[-62 -12  75 -33 -51  52  35 -37 -57] = Y
[ 13  -8  22   6  90  37 -29   0  18] = T
[ 37  -6  20   2   4 -50   8  46  16] = L
[ 55  66 -67  81 103  35  52 -37  46] = G
[-62 -12  75  29 -51  52  35 -37 -57] = H
present: [ 35 103  81 -67  66]
no
q: [-62 -12  75 -33 -51  52  35 -37 -57]
Y

[-27  61  62  45 -33 -49  61] = F
[ 22 -31   4   7 -26 -67  65] = N
[-18 -12 -10 -28  61 -49  66] = X
[-74 -49 -28 -12  66  61 -10] = M
[ -8 -16  43  23 -40 -10  14] = A
[  3 -13 -43 -48 -11  64  -5] = W
[  9  45  70  52 -59 -34  71] = S
diff N: [ 23 -31   4   7 -26 -67  65]
0, [22]
at: [-49 -28 -12  66  61 -10]
M, 1
present: [-10 -28  62 -49]
no
diff A: [ -8 -16  43  23 -40 -11  14]
5, [-10]

[  21   78  -59  -17  -19  -45  -33   67   -2   14   45   15  -22   11
 -105   57   35] = sug
[  0  -3 -69   2   1   4   3  -4   1   0  -2 -22  15   0   9  -3  -2] = nopu
[  21   80  -58  -17  -19  -45  -33   69   -2   15   45   15  -20   10
 -105   57   37] = bopa
[  21   78  -60  -17  -19  -45  -32   68   -2   15   44   14  -20    9
 -104   55   37] = lifo
[  22   77  -56  -15  -18  -45  -32   66   -3   14   43   15  -19   10
 -100   55   35] = Fim
[  0  -3 -67   2   1   4   3  -4   0   0  -2  -1   2   0  10  -3  -2] = Fet
[  21   80  -58  -17  -19  -45  -33   69   -2   15   45   15  -20   11
 -100   54   35] = Savad
[ 19  69 -59 -14 -17 -40 -28  59  -2  14  40  14 -19   7 -91  50  30] = luza
[  1   1 -68  -1   0   1   1   1   1   1   0   0   0   0   1   1   1] = senis
[  21   80  -56  -16  -19  -45  -33   68   -3   14   45   14  -22   10
 -105   57   37] = Dit
[  21   78  -58  -17  -19  -45  -33   68   -2   15   45   15  -22    9
 -101   55   36] = Mupi
[  21   75  -62  -17  -18  -44  -31   66   -1   14   43   15  -21    8
 -101   54    5] = Kepu
present: [ 21  80 -57 -16]
no
q: [  21   78  -58  -17  -19  -45  -33   68   -2   15   45   15  -22    9
 -101   55   36]
Mupi
diff Kepu: [  21   75  -62  -17  -18  -44  -31   66   -1   14   43   15  -21    8
 -101   54    6]
16, [5]
after: [8]
[-101]
present: [-2 14 45]
yes
q: [  0  -3 -69   2   1   4   3  -4   1   0  -2 -22  15   0   9  -3  -2]
nopu

[ 38  90  78  13 -52 -73   7  73  63 -14 -50  24  64  53 -13]  meles
[ -70    3   67   64  -32  -49   19   63   56   68   59  -90 -101  -52
    3]  defid
[ 38  90  78  13 -52 -73   7  73  63 -53 -50  24  64  53 -13]  gadig
[  13  -52  -73    7   73   63  -32  -50   24   64   55  -13  -73  -86
 -104]  Kufo
after: [55]
[-13]
at: [64 55]
Kufo, 9
after: [-53]
[-50]
at: [ -49   19   63   56   68   59  -90 -101  -52    3]
defid, 5
at: [ 63 -14 -50  24  64]
meles, 8
at: [ 13 -52 -73   7  73  63 -14 -50  24  64  53 -13]
meles, 3

[-40 -87   9 -84] : Bama
[ 63 119 -54  86] : sar
[ -4 -33   9  -8] : rel
at: [ 63 119 -54]
sar, 0
diff Bama: [-40 -87   9 -85]
3, [-84]
diff sar: [ 63 118 -54  86]
1, [119]

[-58 -56 -24 -57  34 -52 -19  32  29 -31 -14] -> dopo
[-68 -36 -11 -51   0 -33  12   5  12 108   1] -> Dozo
[-58 -56 -24 -57  35  13 -19  51  17  96  20] -> pafi
[-81 -39 -37 -32  11 -40  54  39 -21 110 -12] -> lufa
[-56 -56 -24 -57  35 -52 -19  32  29  94 -26] -> Bafup
[-42 -46  -2 -78 -13 -32 -12  24   2  99   7] -> Latap
[-43 -89 -14 -25  21 -44   1  41  -5 113  21] -> Pud
after: [-5]
[113]
after: [41]
[-5]
after: [-2]
[-78]
after: [-33]
[12]
present: [-12  24   2  99   7]
yes
after: [-31]
[-14]
present: [-46 -42]
no

[-26  11  10  80] -> pomef
[-42 -93 -84   8] -> Gade
[-80 -57  89  -5] -> gimi
[108  76  10  12] -> nete
[-28 -42 109  56] -> Ger
[115 -24  53 -28] -> vis
[ -4 -90 -87 -42] -> Vezu
[ 96 -52  -9  76] -> sima
[-35 -45 111  47] -> Zoge
[ 25 -51 -19 119] -> sipu
[-57  89  -4 -12] -> gosa
at: [108  76]
nete, 0
diff vis: [115 -24  53 -29]
3, [-28]
after: [11]
[10]
at: [-57  89  -5]
gimi, 1
present: [ 9 80]
no

[-82 -34 -25 -90 -13 106 -37 -66]  tus
[-82 -34 -25 -90 -13  56  88 -66]  zuzaz
[ -87 -111   21   51  107   19  -21  -11]  Vez
after: [107]
[19]
diff tus: [-82 -34 -25 -90 -13 106 -36 -66]
6, [-37]
after: [106]
[-37]
after: [56]
[88]
present: [ 51 107]
yes
diff tus: [-82 -34 -24 -90 -13 106 -37 -66]
2, [-25]
present: [ 88 -66]
yes

[ 49 -36  65 100  75] -> befom
[ 65  78  71  76 105] -> vukuf
[ 76 -84  75  76 106] -> raz
[-37 117  40  73  84] -> Nuzeg
[ 44 -26  65  75 100] -> Mabak
at: [ 65  75 100]
Mabak, 2
at: [65 75]
Mabak, 2
present: [-37 116]
no
at: [-36  65]
befom, 1
diff befom: [ 49 -36  65 100  76]
4, [75]
present: [-84  75  76 106]
yes
present: [-36  65 100  75]
yes

[ 11 -10  41  -1   0 -91   3 121  -2   7 -47  20  -8  19] : taze
[   2  -21 -115    1   -4  -29  -15   16   -4   10   -4   31   19   -2] : Bekot
[ 29  38  15 -12  -2 -20 -11  75  -2   7 -52  18  10   3] : gipiv
[-10 -48   8   8   0 -84   7  65  -3   9   2  24 -12  14] : vak
diff taze: [ 11  -9  41  -1   0 -91   3 121  -2   7 -47  20  -8  19]
1, [-10]
present: [ 7 -2]
no

[  36   54   78   88  100  100  101   92   80   35  -77  -61  -36  -19
    9   34   54   73   88  100  104  101   95   85   64   42   22   -1
  -25  -47  -66  -85  -95 -100 -102  -98  -85  -72  -53  -33   -7   17
   42   58   78   91  101  104  100   90   77   60   39   18   -7  -30
  -57  -72  -85  -99 -104 -100  -96  -85] -> Gafiz
[  22   -3  -24  -45  -66  -83  -97 -100 -104  -97  -87  -72  -51  -31
   -5   15   40   62   80   93  100  103   98   92   78   62   37   15
   -7  -31  -55  -74  -87 -100 -103 -102  -95  -85  -66  -44  -23   -2
   23   48   63   82   96   99   99   96   85   73   54   30    8  -16
  -39  -62  -76  -93 -102 -104 -100  -92] -> gef
[ -76  -56  -36  -12   11   35   60   76   86   98  103  101   98   81
   64   42   23   -3  -26  -52  -70  -85  -92 -100 -103  -96  -85  -71
  -48  -28   -7   17   43   62   80   89  101  103   98   90   78   58
   37   13  -14  -36  -57  -78  -87  -97 -102  -99  -93  -81  -64  -43
  -21    2   25   49   68   85   95  101] -> Bozev
[ -86  -96 -101 -103  -96  -83  -68  -47  -22   -3   19   47   65   80
   95   99  105  101   90   76   56   35    8  -13  -34  -59  -75  -90
  -98 -102  -99  -92  -80  -60  -44  -19    6   30   50   71   84   95
  100  102   95   84   70   49   28    3  -20  -44  -64  -82  -94  -99
 -103  -97  -86  -74  -60  -33   -9   11] -> Kevef
[  96  100  102   96   83   64   48   28    3  -22  -48  -67  -79  -92
  -99 -101 -103  -91  -75  -56  -37   -9   16   38   58   76   88  100
  105  101   92   78   61   42   19   -4  -28  -50  -70  -87  -97 -101
 -100  -96  -84  -66  -48  -27   -2   20   43   67   80   92  103  102
   99   90   73   58   35   10  -15  -37] -> fizan
[-104 -103  -95  -87  -69  -54  -28   -6   17   40   63   80   88  100
  102  100   90   77   58   38   14  -10  -33  -57  -75  -88 -100 -103
 -100  -95  -80  -67  -47  -23    5   25   49   68   83   95  101  104
   97   86   72   50   31    7  -17  -39  -63  -76  -92 -104 -103 -101
  -95  -77  -61  -37  -18   10   32   53] -> fudel
[  83   94   98  104   98   89   73   58   35    9  -16  -35  -60  -80
  -87  -97 -103 -101  -96  -78  -62  -41  -17    5   31   53   70   88
   99  102  103   98   85   72   48   25    2  -21  -44  -64  -78  -94
 -101 -101  -98  -89  -77  -55  -33  -12   12   36   54   78   88  100
  100  102   92   80   35  -15  -37   10] -> nev
at: [ 35  10 -15 -37]
fizan, 60
at: [ 36  54  78  88 100 100 102  92  80  35]
nev, 51
present: [ 15 -10]
no

[66 70 -3  9 42] -> lum
[ 40 -15 -45  16  30] -> Zipib
[ 44 -97  50  92   2] -> vam
[ 26  20  68 110   0] -> diget
[ 44 -97  50  89   2] -> vikin
[ 92  28 -16  -1  69] -> buk
[106  44  21 -84  47] -> rogu
diff rogu: [107  44  21 -84  47]
0, [106]
present: [ 30  16 -45 -15]
no

[ 53  -6  16  -2  42  32  12   1   7 -12] -> Feko
[ 107 -120  -28   43   20  -86  -58  -22    7   70] -> Lunin
[ -9   8 -37 -45 -59  35   9  39  32 102] -> nad
present: [43 20]
yes
after: [42]
[32]

[ 16 101 -90  43  77] -> bis
[-93  11  49  22  18] -> vakil
[-20 -71  19 -93 -22] -> pimel
[ 30 -33  55  -3 -26] -> Zopu
[-20 -71  19  23  63] -> Zaguv
[ 30 -32  55  -3 -26] -> dosu
[ 70  84 -51  33  47] -> toma
q: [ 30 -33  55  -3 -26]
Zopu
diff pimel: [-20 -71  20 -93 -22]
2, [19]
after: [33]
[47]

[ 13  54 -50  27   4  50 -60  -7  18  42   7 -48  80 -39 -27  -6  16  -2
 -75  23  33  39 -24  26 -61   2   5 -10  -5 -30  29 -47 -49 -48 -21 -15
 -12   2  83 -70 -49  32] -> birus
[ 12  40 -45  49   9  26 -47  -8  -5  36   5 -56  66 -41  16 -10   5  13
 -33  10  72  22 -14  20 -54   1 -15 -11  -2  23  40 -64  -9 -50 -13  -9
  -3  -5  78 -40 -29  27] -> vap
[ 20  24 -39  39  -8  26 -32 -13 -13  27  25 -46  87 -24  -6  -1  11  -7
 -52  26  33  35 -21  21 -39  13   9 -11 -13  -7  37 -62  -2 -59 -24  12
 -19  -5  55 -49 -28  39] -> gug
[  6  51 -45  67  32  43 -35 -34  27  10  63 -56  59 -66  34 -21   8  10
 -47  48 113 -15 -16  34 -36   1  -5  -8   6  49  50 -52  -2 -39  28 -34
  18 -10 106 -52  31  44] -> Sirel
diff gug: [ 20  24 -39  39  -8  26 -32 -13 -13  27  25 -46  87 -24  -6  -1  11  -7
 -52  26  33  35 -21  21 -39  13   9 -11 -13  -7  37 -62  -2 -59 -24  12
 -18  -5  55 -49 -28  39]
36, [-19]
present: [ 59 -56]
no

[ 33 -24  55 -12  43  48  16 -23 -21   0   0  23 -83  48 -16 -60 -12   0
  59   0  24  84] = reko
[ -2  70  47   0 -16  25   0   0   0  52  13 -67 -10  -4   0  92 -69   8
  20   0 -48   0] = Gevun
[ 33 -24  55 -12  43  25  16 -23 -21   0   0  23 -83  48 -16 -60 -12   0
  59   0  24  84] = buke
after: [47]
[0]
q: [ 33 -24  55 -12  43  48  16 -23 -21   0   0  23 -83  48 -16 -60 -12   0
  59   0  24  84]
reko

[  32  111    0   66   95   10   69   80 -106   61  -37  -86  -90  -21
 -106   35   58  -98   72  -87   60   65  -55  -39   42  -11  -67  -37
   67  -39  -28   21  -34  -88  -64  -97   18  -39  -64   64   53   71]  vin
[  32  111    0   66   95   10   69   80 -106   61  -37 -114  -90  -21
 -106   35   58  -98   72  -87   60   65  -55  -39   42  -11  -67  -37
   67  -39  -28   21  -34  -88  -64  -84  -34   17  -36  -53  -63  110]  tifop
[  32  111    0   66   95   10  -72   80 -106   61  -91 -114  -90  -11
 -106   35   58  -98   72  -87   60   65  -55  -39   42  -11  -67  -37
  -33  -39  -28   21  -34   65  -64  -84   88   17  -36  -53  -63   17]  vopen
present: [-39 -55  65]
no
after: [-97]
[18]
q: [  32  111    0   66   95   10  -72   80 -106   61  -91 -114  -90  -11
 -106   35   58  -98   72  -87   60   65  -55  -39   42  -11  -67  -37
  -33  -39  -28   21  -34   65  -64  -84   88   17  -36  -53  -63   17]
vopen

[-46 -49  12  -1   3  87] = Kekev
[-46   3 111 -72 -83 -95] = zazoz
[-53  14  72 -48 -28  22] = Salug
present: [-95 -83]
no
diff Salug: [-53  14  72 -48 -28  21]
5, [22]
at: [-46   3]
zazoz, 0
after: [-48]
[-28]
present: [-83 -95]
yes

